Here is a tiny trained network, its code and every weight. The questions are about switching its units off for an input and a class, where a switched-off unit gives its printed mean instead of its output.

import numpy as np


def w(rows, s, z=0):
    codes = np.array(rows[::2]) - 128.0
    scale = np.full(codes.shape[1], s)
    scale[-1] = z or s
    return codes * scale


def f(y):
    return y / 2 * (1 + np.tanh(0.7978845608 * (y + 0.044715 * y**3)))


def log_softmax(a):
    a = a - a.max(-1, keepdims=True)
    return a - np.log(np.exp(a).sum(-1, keepdims=True))


def net(x, mask):
    res = np.array(x, float).reshape(1, 7) / 4 @ E
    y = f(res @ A[0][:, :-1].T + A[0][:, -1])
    res = res + np.where(mask, y, B[0][:, -1]) @ B[0][:, :-1]
    return log_softmax(res[-1] @ U[:, :-1].T + U[:, -1])


A, B = {}, {}
E = w([
[197,175,233,7,141,185,36],'x0',
[10,142,68,94,16,254,133],'x1',
[190,76,151,211,160,118,147],'x2',
[177,162,111,148,33,85,220],'x3',
[63,184,93,147,184,83,250],'x4',
[99,122,212,171,115,158,69],'x5',
[145,182,134,111,138,178,127],'x6',
],0.0076)
A[0] = w([
[108,82,120,51,46,144,81,217],'n0',
[178,78,124,77,116,105,112,235],'n1',
[135,82,138,79,92,127,118,144],'n2',
[131,130,174,168,199,149,52,167],'n3',
[183,188,99,157,104,192,128,250],'n4',
[127,121,66,144,134,126,231,218],'n5',
[105,181,11,151,138,166,141,249],'n6',
[120,106,164,132,145,92,158,2],'n7',
[174,103,135,158,117,71,134,207],'n8',
[134,86,137,146,150,140,87,21],'n9',
[184,100,158,100,99,35,87,231],'n10',
[79,173,114,154,82,209,160,214],'n11',
[86,138,130,142,33,168,103,156],'n12',
[156,62,93,58,88,97,89,146],'n13',
[182,87,128,115,106,108,128,59],'n14',
[159,227,105,93,126,117,119,77],'n15',
],0.012,0.0045)
B[0] = w([
[142,179,235,216,146,168,182,231],'n0',
[169,127,173,174,214,33,199,190],'n1',
[166,127,194,202,142,149,200,160],'n2',
[106,148,120,45,178,62,61,222],'n3',
[93,98,199,56,136,47,142,180],'n4',
[112,54,122,158,77,2,173,253],'n5',
[133,111,185,46,120,43,136,236],'n6',
[149,205,174,206,219,223,138,140],'n7',
[204,74,188,243,183,164,141,200],'n8',
[54,180,143,191,115,178,46,151],'n9',
[217,190,196,215,185,233,201,221],'n10',
[24,37,195,133,39,64,52,234],'n11',
[8,101,243,213,53,175,91,216],'n12',
[192,119,202,239,206,163,222,175],'n13',
[109,152,250,197,104,188,219,147],'n14',
[172,195,46,36,115,60,140,162],'n15',
],0.0073,0.012)
U = w([
[160,136,44,112,164,107,105,2],'0',
[32,202,183,146,38,173,90,150],'1',
[146,167,84,132,97,7,240,146],'2',
[189,90,190,214,162,104,168,248],'3',
[148,115,142,81,238,90,76,150],'4',
[177,168,37,46,140,202,99,1],'5',
[199,255,145,25,198,120,102,193],'6',
],0.0087,0.0056)

Each question gives the input, the list of numbers given to net, and the class t.
The units are the neurons (one row each of A and B). Each row of codes is followed by its name. A weight is (code - 128) times the scale printed after its matrix; where a second scale follows, it is the last column's (A, B and U).
mask holds one flag per neuron, in row order. A switched-off neuron (its flag False) gives its mean, the last column of its row in B, instead of its output. The means were averaged over made-up inputs and are rounded, as every weight is.
A unit's drop is (log p(t) with every unit on - log p(t) with that unit switched off) / (log p(t) with every unit on - log p(t) with every unit switched off).
The circuit of an input: a set's keep is (log p(t) with only the set's units on - log p(t) with every unit switched off) / (log p(t) with every unit on - log p(t) with every unit switched off). Starting from the 12 units with the biggest drops (on a tie, the unit counted first), units are removed one at a time, each time the one whose removal leaves the highest keep (on an exact tie, the one counted first), for as long as the keep stays at least 0.8.
circuit, biggest first: the units of the circuit, biggest drop first
top k neurons: the k neurons with the biggest drops, biggest first
drop of u: that unit's drop, to one decimal
input [-5,-2,7,-8,-7,1,3], class 4: circuit, biggest first => n3; n0
input [8,1,8,-4,-4,7,8], class 6: circuit, biggest first => n3; n11
input [1,-6,-1,-6,-3,2,0], class 4: circuit, biggest first => n3
input [-8,6,2,2,4,-1,7], class 2: top 2 neurons => n5; n6
input [3,6,4,-4,-4,-3,-1], class 1: top 2 neurons => n8; n12
input [-8,6,-5,4,6,2,3], class 1: top 3 neurons => n11; n12; n1
input [-1,7,4,4,2,-1,0], class 1: top 2 neurons => n12; n11
input [7,3,0,7,1,-7,2], class 2: drop of n15 => 0.4
input [7,-5,3,-6,-2,2,1], class 6: drop of n3 => 0.6
input [-7,7,5,-1,-7,-5,2], class 1: drop of n12 => 0.3
